(in the rows, 128 means zero)
[138 119 142  99 124 145 121 133 114 140 115 126 117 127 119 127 116 122
 124 143 139 128 147 136 151 136 118 130 117 143 126 131 118 131 109 125
 122 119 130 117 124 132 118 126 138 121 132] | P
[119 135 111 101 141 148 128 119 127 131 120 105 124 145 139 141 128 167
 108 164 140 105 184 129 132 109 119 123 141 101 135 148 142 148 130 114
 131 129 152 114 120 148 115 128 120 135 139] | D
[118 132 133 117 114 136 135 147 112 107 139 124 109 122 129 135 119 109
 133 110 145 130 127 127 131 113 129 131 127 122 121 130 130 127 119 151
 131 115  96 116 136 115 131 121 137 146 110] | P
[108 117 119 137 123 120 131 131 124 120 143 145 117 125 132 126 141 129
 127 123 146 131 120 122 117 102 142 141 129 108 121 129 133 127 136 151
 130 122 108 117 129 121 130 121 138 139 117] | X
[150 117 119 119 114  93  79  99  90  71 167 141 119  32  84 179 170 215
 128 149 124 127 185 134 181 110 134 129 152 118 133  68 125  75 119 112
 141 112 160  87 107 122 171  78 102 148 173] | Q
[139 118 130 121 122 122 119 130 115 131 127 128 117 124 125 131 117 146
 128 134 122 144 171 110 148 141 127 129 130 129 132 133 133 111 128 117
 124 115 125 128 121 128 122 133 121 134 136] | G
[124 162 124 119 153 160 127 137 118 127 116 125 137 112 142 127 121 116
 126 130 113 113 152 133 135 138 117 119 137 117 126 132 139 146 105 128
 122 117  94 123 124 128 118 138 122 120 116] | A
[139 132 105 131 154 105 140  73 152 187 119  76 152 137 130 191 104 161
 173 126  99 156 122 137 130 164 132 123 108 111 147 156 146 133 101  83
 148  96  93 118 162 164 147 228  89 164 138] | N
[110 132 136 121 115 125 128 144 143 118 127 125 131 120 126 127 128 150
 127 116 143 128 139 128 113 114 115 131 135 119 131 141 123 113 119 149
 123 115  92 122 130 122 121 128 127 141 126] | N
[149 210  90 141 127 127 121 132 168 103 147 163  27 145  80 127  91 192
 121 100 158 120 206 120 109 108 119 177 166 121 133  82 109 162  81 116
 103 113 102  90 124 173 128 154 124  98 156] | D
[145 194 116 120 147 136 120 191 159  90 164 169 147 147 138 117 151 150
 164 164 141  83 178 133 132 116 116 117 134 138  94 154  82  82 127 131
 137 136 140  85 166 141 140  89 107 136 175] | Y
[128 135 128 118 147 118 133 113 123 133 144 101 167 114 138 139 114 157
 130 132 112 123 133 131 169 151 122 126 124 142 124 141 151 130 131 115
 126 114 135 128 150 135 120 102 136 143 143] | M
[132 125 120 119 144 135 138 122 141 159 127 116 155 134 148 127 144 143
 148 149 112 111 156 136 151 147 123 131  99 123 119 164 123 132 125 120
 133 139 145 112 147 122 112 144 128 133 129] | X
[138 133 101 133 121 113 145  85  78  36 136 135  97 113  84 177  85 122
 119 139 168 145  95  91 166 152 115 135 140 122 157 135 115 169 202 117
 101 128 151 138  78 167 115 146 139  98  86] | G
[124 126 124 120 140 161 125 138 119 143 112 139 128 108 136 127 114 105
 120 140 115 134 144 123 145 156 117 130 134 120 148 168 128 140 147  91
 127 130 104 111 102 139 122 149 138  96 129] | Z
[125 120 128 117 118 129 114 127 114 113 124 129 120 115 115 131 120 164
 134 149 135 124 156 118 149 118 116 132 130 119 138 125 137 139 134 134
 133 121 132 123 116 140 126 128 121 144 118] | D
[106 128 122 135 117 143 125 136 140 131 138 141 112 112 117 128 123 131
 118 119 150 134 105 118 110 121 144 137 135 118 131 145 123 125 163 134
 122 123  84 110 109 134 139 134 138 138 117] | Z
[130 117 140 121 125 129 117 139 136 121 120 126 129 135 119 134 127 154
 130 136 137 133 128 131 132 135 107 127 113 134 137 130 129 134 116 114
 116 123 112 128 103 140 124 144 128 126 129] | N
[139 113 131 127 122 133 114 142 119 134 131 128 119 129 120 133 126 138
 138 164 129 133 137 139 134 127 126 129 126 141 138 117 122 133 119 117
 133 115 131 142 115 155 126 137 118 124 134] | Q
[159  82  90 251 189  75 113  97 113 123 165  62 112 145 146 152 147 196
 170 128 166 116 141 135 110 107 106 167  92 135 132  92 205 104 153  82
 122 111 110 147 133 136  98 130 154 158 146] | X
[119 110 132 122 112 127 135 144 114 123 134 136 113 131 119 127 123 123
 120 115 141 136 112 136 121 109 127 126 132 125 119 132 129 127 126 147
 119 119 100 115 137 120 132 120 141 129 126] | P
[133 146  81 157 150 170 141  98 118  91 135  96 154  79  88 154  88 147
 133 155 105 144 172 142 136 154  94 168 194 111 123 233 119 133  81  97
 153 116  95  84 121 129 119 189 135 116 190] | Y
[136 103 135 138 136 143 139 111 119 146 126 111 124 123 131 143 121 129
 150 139 133 149 113 121 129 116 108 124 118 125 109 138 140 125 131 114
 135 141 145 112 133 131 135 136 154 123 121] | K
[129 124 130 121 130 126 137 117 126 160 127 129 116 130 140 128 106 124
 138 125 131 145 116 118 121 127 133 128 123 120 111 127 139 130 111 141
 143 127 121 134 143 137 147 140 145 148 121] | K
[112 145 125 108 155 139 130 132 137 115 125 121 117 157 119 113 119 159
 123 140 160 105 189 139 160 113 126 134 144 110 136 132 145 140 139 122
 123 122  98 125 133 140 126 115 111 143 118] | D
[128 118 119 129 133 123 138  92 132 140 137 124 130 132 126 149 131 148
 136 123 129 132  95 122 117 131 119 127 113 111 112 144 151 142 140 145
 124 137 140 127 126 129 131 142 159 114 116] | X
[129 124 138 118 123 136 117 142 116 136 112 138 119 107 132 130 125 134
 124 132 132 131 133 118 128 137 124 124 112 132 132 103 125 123 113 138
 118 118 117 129 110 124 121 139 119 128 127] | A
[134  76 118 126  91  68 149 105  98 165 129 121 106  81  92 153 168 206
 151 133 108 120 109 155 106 150 110 137 143  71 117 128 156  98 164 193
 102 141 122 112 138  80 193 112 145  63 160] | Y
[118 160 119 143 114  96 105 120 142 151 149 116 143  96 119 156 156 165
 121 120  98 131 155 118 115 116 149 134 131 121 109 144 166 131 118 146
 148 115 169 147 144 105 141 158 134 172 149] | M
[152 114 129 160 151  96  97 164  98 143 128  97  86 180 112 124 112 173
 143 118 173 140  84 139 126 108  85 164 102 117 101  92 169 141  94 132
 148 136 116 136 106 128 140 123 127 108 120] | Y
[124 120 136  97 171 122 121 151 121 113 128 103 104 153 120 102 144 164
 149 144 121 124  56 118 132  98 131 144 129 123 129 134 161 138 129 103
 107 151 107 116  91 138  98 121 128 118 135] | Y
[121 118 138 137 125 134 125 137 130 116 136 139 121 120 126 135 116 124
 121 122 149 140 110 114 126 113 131 120 130 115 108 132 126 117 138 138
 148 136 109 119 112 123 145 116 146 133 121] | K
[106 128 131 122 115 142 125 139 138  96 133 133 133 107 117 121 115 160
 128 120 146 138 106 125 110 107 120 139 135 119 125 135 123 123 144 144
 121 119  91 120 110 125 127 131 127 149 131] | N
[125 139 156  92 118  88 118 134  96  82 142 121  98 123 121 112 134  95
 150 139 128 105  78 113 182 106  99 135 132 123 126 174 120 138 124 135
 137 172 161 105 135 113 104 110 154 119 127] | P
[131 148 100 156  88 150 128 147 117  72 128  96 127  46 146 150 137 104
 115 107 117 157 133 130 115 123 118  62 120 138  90 108  93 149 115 186
 108  96 148 109  96 109 124 105 147  73  95] | A
[107 204 102  81  98 151 152 149 192 124 164  83 153 120 125 148 112 100
 157 113 137  97  71  73 123  80 193 139 110 136 111 155  82 139 207 137
 130 151  81  91  97  98 116  98 101 172  82] | P
[135 168 131 106 150 155  98  75 207 145 156 131 110 120 139 121 117 105
 132 140 107 116  94 158 146 180  96 157 165 172 143 179 144 122 121 116
 118 114  55 135 162 109 100 150 143 154 199] | N
[126 127 149 137 112 208 118 128  92 116  96 120 137  92 125 157 162 161
 119 157 131 150 166 138 157 119 111 133  99 131 104 150 152 125 117 139
 118 127 157 122 125 128 111 159 176 133  94] | P
[105 186 137  77 154 136 110  86 127  95 118  93 156 140 139 144 109 116
 135 136 177 139  67 135  99 168 135 109 148  73 145 128 129 132 103 170
 141 109  88 116 116 206  86  97 155 175 164] | Z
[138 102 132 160 132 137 135 118 142 112 134  85  97 114 142 157 160 164
 139 120 146 126 145 129 157 101 113 119 104 146  99 130 145 112 125 125
 122 131 161 133 138  93 120 139 138 147  95] | K
[125 131 130 111 126 140 120 133 118 133 141 123 131 118 123 147 119 148
 133 145 141 133 152 125 141 145 121 138 124 132 140 124 130 128 118 115
 125 114 123 114 125 156 126 116 130 139 150] | M
[107 129 132 135 121 155 140 112 116 150 126 128 119 148 125 140 113 134
 124 143 134 142  88 124 126 133 121 133 145 117 129 150 131 134 149 131
 113 111 102 131 126 131 138 147 154 125 123] | Z
[115 127 133 128 108 129 128 150 123 113 136 126 115 142 123 141 125 139
 125 115 155 125  88 122 113 121 126 133 143 112 128 129 134 121 149 149
 142 132  74 123 126 127 137 118 113 147 132] | Y
[144  60 123 148  84 144 121  80  73 135 139 106 105 139 138 170 129 207
 139 151 179 140  59 143 156 121  61 104 156 169 136  86  65 110 109 130
 121 106 148 150 174 157 147 106  71 168 184] | Q
[124 133 140  99 125 126 138 140 114 140 124 132 120 152 129 130 123 138
 127 134 136 110 149 137 162 128 120 141 144 115 131 153 139 132 116 130
 123 126 104 122 153 116 136 126 121 137 136] | P
[125 154 124 117 128 141 142 116 135 112 117 131 140 128 133 133 112 144
 127 113 121 130 146 121 117 139 117 137 141 116 136 145 133 134 108 121
 122 120 109 130 114 135 119 155 122 136 148] | N
[108 120 136 143 119 138 127 147 125 120 135 148 119 135 126 125 127 118
 119 124 149 142 103 127 118 120 149 127 132 117 134 131 130 123 167 126
 123 113  97 113 106 136 138 126 131 138 121] | Z
[105 128 135 128 116 136 130 147 140 119 140 145 126 141 133 119 124 115
 117 123 140 137  82 127 109 125 146 123 133 117 123 146 129 129 158 144
 124 117 101 115 111 125 129 123 138 144 126] | Z
[107  94 132 144  78  98 133 130  96 147 116 173 113 122 120 130 132  95
 110 151 136 155  31 109 148 158 133 108 155 123 171 159 127 160 224 168
  86 103  34 103  89 133 115 106 139  87  96] | Z
[167 109 145 186  96 100 127 111 153 159 107 169 119 167 126  83 127 103
 119 132 129 138 120 142 131 130 144 143  99 174 121 141 154 101 210 127
 130 141 153 143  81 113  70 161  93 124 154] | Q
[113 140 129 114 137 136 148 100 119 137 139 109 148 126 133 154 120 152
 135 136 127 123 129 116 124 136 139 128 130 127 123 128 138 132 115 131
 122 105 137 141 140 142 133 124 149 151 146] | M
[116 122 125 123 150 177 129 115 139 132 124 112 129 118 131 136 149 144
 121 149 134  97 198 135 147 105 115 120 132 133 126 140 127 133 136 101
 131 131 128 117 140 122 132 121 133 129 116] | D
[127 131 119 128 147 119 126 136 123 132 134 104 135 143 127 110 130 144
 143 141 106 131 146 139 151 122 116 147 145 109 121 150 144 120 138 115
 117 133 112 138 142 104 114 124 122 123 142] | G
[132 123 140 117 114 146 149 124 108 147 116 123 118 148 137 142 122 140
 142 116 130 138  93 126 125 145 121 142 128 115 126 132 149 131 117 133
 131 142 100 126 140 143 150 137 126 127 134] | Y
[121 145 124  97 156 122 140 120 144 116 123 106 127 141 124 132 123 162
 121 119 132 105 147 143 144 143 100 126 133 114 136 146 124 139 112 118
 110 129 110 137 129 120 120 142 125 112 132] | N
[117 117 127 116 115 125 135 151 113 126 122 134 128 144 116 135 115 139
 119 116 143 131  97 121 108 124 125 137 137 101 132 141 146 129 138 143
 138 141  75 121 109 137 135 129 117 131 121] | Y
[130 109 147 104  98 100 150 130 137 122 120 104 112 118 153 138 160 153
 130 107 143  80 124 146 150 135 135 125 139 129 157 204 139 125 136 154
 122 132 151  91 207 159  86 141  83 182 124] | P
[ 91 102  70  88 131 175 132  69  98 156 134 164  88  93 126 146 115 128
  94 113 153 160 158  95 109  76 132 107 179 160 154 100  68 149  52 114
 135  77  86 130 171 156 161 166  71 222 130] | D
[119 103 134 109 156  88 163 134 145 132 128 107  91 148 155 110  80 191
 154 144 147  81 137  77 173 146 145 190 148 124 155 209 160 151 146 109
 129 113 105 157 181 127  96 172 105 193 148] | G
[111 126 132 104 117 115 131 151 127 116 139 136 115 126 118 121 114 106
 128 111 146 132 118 133 125 107 131 134 131 116 120 140 132 130 121 158
 134 120  86 116 142 111 126 123 135 150 117] | P
[187 147 111 211 111 104 141 133 134  96 164 102  99 149 136 128 101 200
 148  95 153 126  86 111 147 140 113 138 132 149  95 151 121 146 127 123
 127 134 138  44  97 152 122 100 101 124 161] | K
[128 125 122 114 145 143 127 133 115 140 143 105 136 152 140 121 138 163
 122 149 120 126 139 148 145 138 112 102 138 122 123 156 132 123 127 124
 135 129 120 129 123 120 132 125 105 131 159] | Q
[124 109 130 119 114 122 122 145 133 114 143 130 120 133 123 126 128 134
 122 121 131 135 114 128 119 123 128 133 128 120 120 125 133 121 136 141
 118 135 113 140 131 126 129 110 135 133 119] | G
[117 127 135 102 134 134 144  92 125 148 139 100 145 124 133 148 127 148
 133 126 135 126 115 122 145 133 119 135 128 137 119 131 141 127 110 131
 121 119 128 122 146 124 121 100 144 146 142] | M
[120 173 139 167 107 118 137  64 108 164 142 149 154 127 120  84  89 110
 180 198  36  99  84 127 202 142 172 150 151 138 120 140  98 112 149 127
 140 119   4 140 128 125 132 150 142 160 143] | Q
[135  94 131 129 151 129 131 131 115 146 125  94 142 120 142 132 112 101
 123 133 118 129 161 139 151 134 106 109 127 127 128 160 148 127 124 103
 152 128 126 113 131 119 120 127 130 130 107] | K
[125 105 131 131 147 118 101 130 103 133 151 117 173 131 115 104 126 158
 119 141  84 113 144 131 116 117 150 138 122 123 124 134 149 113 104  95
 149 145 133 150 130 152 138 139 131 201 134] | G
[121 121 130 130 164 150 120 119 134 125 122 107 136 147 120 133 127 170
 132 152 150 112 141 131 162 119 116 129 127 130 129 158 153 143 151 115
 132 122 124 135 127 137 127 134 120 136 108] | D
[124 113 121 132 125 137 109 126 123 133 140 140 125 125 125 125 143 134
 126 138 140 133 139 131 136 124 125 124 121 128 127 144 131 127 141 132
 127 131 126 122 116 135 133 132 130 132 119] | X
[142 149 132 184 148 149 131 118  63 133 128 123 108  98 121 127 104 130
 165 115 135 135 164 107 104 107 121 119 130  90 116  59 133 118 206  94
 164 130 131  93 114 142 178 120 139 115 139] | K
[124 122 131 132 109 121 130 155 114 123 135 132 114 136 118 130 103 152
 134 111 146 134  91 113 113 113 118 147 142 115 120 132 140 113 143 149
 145 128  84 121 125 123 142 121 114 138 134] | Y
[120 108 134 129 107 121 127 146 128 117 140 129 118 127 121 119 125 133
 126 123 147 140 128 119 117 116 133 143 133 119 121 143 125 105 136 152
 125 131 112 123 132 127 123 109 135 140 126] | G
[135 119 142  83 101  53 117 159 108  99 133 135 100 176 161  88 114 151
 132 181  81 110 186 137 197  63 102  75 157  90  83 215 137  64 131 141
 145 123 230 101 142  95  99 140  65 128 150] | G
[130 153 144 119  64 121  99 154 131 110 152 127 163  96 115 172 132 194
 142 140 124 141 104 117 201 154 120 164 170 156 148 144 101 130  94 126
 117 126 153 154 177 166 164  90 110 150 178] | M
[129 175 102 128 167 165 160 142 149  84 158 122 137 175 103 111  70 125
 157  78 127 126 120 123  97  81 119 158 174 125 129 113 120  67 175  89
  98 128  67 140 120 139 104 105  90 111 121] | G
[117 177 123 104 132 132 127 149 131 115 128 107 124 115 138 140 118 118
 120 122 130 107 166 145 133 143 132 129 132 100 134 122 135 142 101 150
 127 119 109 132 147 138 127 135 119 137 107] | A
[128 155 117 125 144 118 127 123 131 126 139 118 145 128 131 113 121 135
 105 134  86  98 109 164 130 145 128 112 141 132 121 123 131 145 106 144
 103 113 108 123 138 129 106 124 122 132 129] | A
[123 143 121 115 127 129 143 130  97 146 120 116 134 148 122 136 105 157
 135 131 132 140  90 111 129 133 116 149 135 110 123 142 128 132 121 137
 139 140 113 131 137 139 140 141 126 133 134] | Y
[128 111 135 135 111 141 123  85  80 137 124  99 100 110 117 132 117 136
 145 123 168 102 188 106 131 105  97 149 160 113 129 164 184 135 111 160
 158 124 148 148 103 120 177 118 128 146  94] | D
[119 124 123 134 146 141 123 142 126 135 124 122 151 126 151 139 129 148
 118 154 120 112 149 137 148 152 131 107 141 106 134 166 150 143 160 108
 131 103 104 123 122 133 138 131 126 134 140] | Z
[132 132 139 155 111 134 124 145 105 132 137  82 137 117 149 142 130 174
 121 133 119 137 152 119 148 114 128 144 127 134 104 127 155 140 113 116
 137 106 192 117 121 114 128 105 134 134 160] | M
[122 115 133 131 135 139 117 137 113 137 124 137 120 129 118 114 117 132
 125 152 139 133 126 129 141 145 120 128 128 130 141 146 117 141 138 106
 120 119 116 110 107 149 125 139 138 126 138] | Z
[162 114 125  93  74 191 141 125 131  85 131  94  91 103 126 168 148 216
 126  93 139 108 128 144 100 158  82 131 109 115 132 148 176 124 127 138
  94 193 146  80  96 185 118 131 122 122 107] | Y
[153  60 116 174  92  73 126 119  91  93 144  86 180 111 157 138  83 102
 137 152 133 162 142 132 138 147 143  67  52 145 101  74 132 138 122 136
 169 101 119 137  76 148 124  93 149 175 119] | Q
[139  63 140 141 132 151 137  95 156  62 130 104  93 114 174 178 146 134
 169 141 192  99 120 151 135 107 109 105 120 137 100 136 186 146  96 117
 113 105 124 128 118 178 127 100 143 124 129] | M
[143  86 124 173  50  99 118 100  94  81 128 141  82  96 145 194 124 142
 123 174 161  95 122 118 173 121 115 133 169 156 151  86  65  83  56 160
 105  88  76 191 117 176 135  72 151  82 132] | Q
[123 108 131 109 133 133 120 156 128 125 147 119 117 133 132 130 132 135
 129 143 136 126 127 148 159 131 132 133 137 133 141 145 119 123 100 123
 141 116  98 129 134 135 138 123  97 138 131] | Q
[122 104 127 129 113 108 121 137 126 117 149 133 107 129 121 120 134 137
 127 117 137 149 111 126 113 124 134 134 132 123 125 124 145 122 137 156
 113 121  98 135 136 124 127 116 136 152 124] | G
[142  80 129 145  85  97 103 162 128 100 141 205 108 124  62 101 157 134
 106 121 152 122 135 148 105 135 126 153 123 148 155 102  99 145  85 131
 115 163  73 122  66 151 121 130 107 137 136] | Q
[114 153 127 130 150 122 167 132  96 138 176 126 156 159 185 111 141  89
 147 144  66  81 100 118 109 153 159  87 126 118 116 153  83 127 113 146
 143 111 150 112 163 120 155 106 156 129 148] | X
[118 117 130 112 138 129 118 138 144 109 123 121 135 113 119 127 121 160
 123 125 139 139 130 127 115 129 120 121 119 135 137 124 129 131 124 125
 113 109 106 140 106 134 116 141 131 142 133] | N
[121 125 132 113 117 125 136 145 121 127 136 141 110 133 111 119 121 121
 126 114 155 134 124 133 123 105 128 136 129 131 115 127 122 125 128 152
 118 121 107 108 141 119 133 111 140 132 124] | P
[135  96 152 179  66 138 148 142  82 122  93 118 122 138 164 110 124 135
 129 122 133 159  87 110 114 111 120 142 115 118  86 147 155 137 133 160
 150 149 168 141 100 107 132 137 142 123 154] | Y
